Here is a tiny trained network, its code and every weight. The questions are about switching its units off for an input and a class, where a switched-off unit gives its printed mean instead of its output.

import numpy as np


def w(rows, s, z=0):
    codes = np.array(rows[::2]) - 128.0
    scale = np.full(codes.shape[1], s)
    scale[-1] = z or s
    return codes * scale


def f(y):
    return y / 2 * (1 + np.tanh(0.7978845608 * (y + 0.044715 * y**3)))


def log_softmax(a):
    a = a - a.max(-1, keepdims=True)
    return a - np.log(np.exp(a).sum(-1, keepdims=True))


def net(x, mask):
    res = np.array(x, float).reshape(1, 3) / 4 @ E
    y = f(res @ A[0][:, :-1].T + A[0][:, -1])
    res = res + np.where(mask, y, B[0][:, -1]) @ B[0][:, :-1]
    return log_softmax(res[-1] @ U[:, :-1].T + U[:, -1])


A, B = {}, {}
E = w([
[11,39,205,39,52,103,253,140,175,128],'x0',
[216,176,175,72,145,32,131,143,27,146],'x1',
[236,1,131,178,121,107,10,181,241,183],'x2',
],0.0098)
A[0] = w([
[112,115,229,53,123,99,167,144,55,126,253],'n1',
[122,117,125,172,117,176,147,82,155,114,142],'n2',
[104,123,107,162,125,223,149,87,160,92,167],'n3',
[104,120,73,181,144,254,92,141,168,107,214],'n4',
[119,86,104,123,96,217,119,72,151,85,142],'n5',
[99,58,163,108,69,119,148,185,184,168,141],'n6',
[168,107,123,169,157,125,80,160,151,159,164],'n7',
],0.0096,0.0057)
B[0] = w([
[89,136,144,54,131,52,114,2,85,8,247],'n1',
[123,82,148,74,88,181,165,174,129,146,162],'n2',
[62,202,98,126,81,217,237,186,90,186,194],'n3',
[185,159,24,179,93,216,143,215,108,216,228],'n4',
[57,46,141,138,79,180,169,169,151,134,177],'n5',
[74,72,215,190,55,107,89,109,214,78,203],'n6',
[224,86,78,190,167,102,110,180,156,174,195],'n7',
],0.0075,0.016)
U = w([
[133,132,102,134,113,191,162,218,116,227,151],'0',
[85,128,157,130,131,153,206,128,161,123,31],'1',
[112,132,87,135,218,122,136,159,120,150,4],'2',
[255,123,95,195,220,82,84,142,154,181,247],'3',
[100,80,208,131,109,90,100,85,179,100,93],'4',
[116,225,130,65,179,88,162,57,1,83,200],'5',
],0.009,0.0033)

Each question gives the input, the list of numbers given to net, and the class t.
The units are the neurons (one row each of A and B). Each row of codes is followed by its name. A weight is (code - 128) times the scale printed after its matrix; where a second scale follows, it is the last column's (A, B and U).
mask holds one flag per neuron, in row order. A switched-off neuron (its flag False) gives its mean, the last column of its row in B, instead of its output. The means were averaged over made-up inputs and are rounded, as every weight is.
A unit's drop is (log p(t) with every unit on - log p(t) with that unit switched off) / (log p(t) with every unit on - log p(t) with every unit switched off).
The circuit of an input: a set's keep is (log p(t) with only the set's units on - log p(t) with every unit switched off) / (log p(t) with every unit on - log p(t) with every unit switched off). Starting from all 7 units, units are removed one at a time, each time the one whose removal leaves the highest keep (on an exact tie, the one counted first), for as long as the keep stays at least 0.8.
circuit, biggest first: the units of the circuit, biggest drop first
unit that matters most: the unit with the biggest drop
k most important neurons: the k neurons with the biggest drops, biggest first
drop of u: that unit's drop, to one decimal
input [4,-3,2], class 4: circuit, biggest first	[n6]
input [-7,-3,0], class 0: 2 most important neurons	[n4 n1]
input [2,0,4], class 4: 2 most important neurons	[n6 n4]
input [-1,2,1], class 3: 3 most important neurons	[n1 n3 n6]
input [7,3,-3], class 5: 2 most important neurons	[n1 n5]
input [3,6,3], class 4: 2 most important neurons	[n6 n3]
input [8,5,-2], class 5: 3 most important neurons	[n1 n5 n7]
input [8,-5,-1], class 4: 3 most important neurons	[n6 n4 n1]
input [4,7,3], class 4: 2 most important neurons	[n6 n3]
input [8,4,-2], class 5: 3 most important neurons	[n1 n5 n7]
input [4,-5,1], class 0: 4 most important neurons	[n1 n4 n3 n2]
input [3,7,8], class 4: 2 most important neurons	[n6 n4]
input [7,2,-5], class 5: drop of n1	0.4
input [6,-1,-5], class 5: drop of n1	0.7
input [-4,-3,3], class 0: drop of n1	0.8
input [1,-1,-3], class 5: unit that matters most	n6
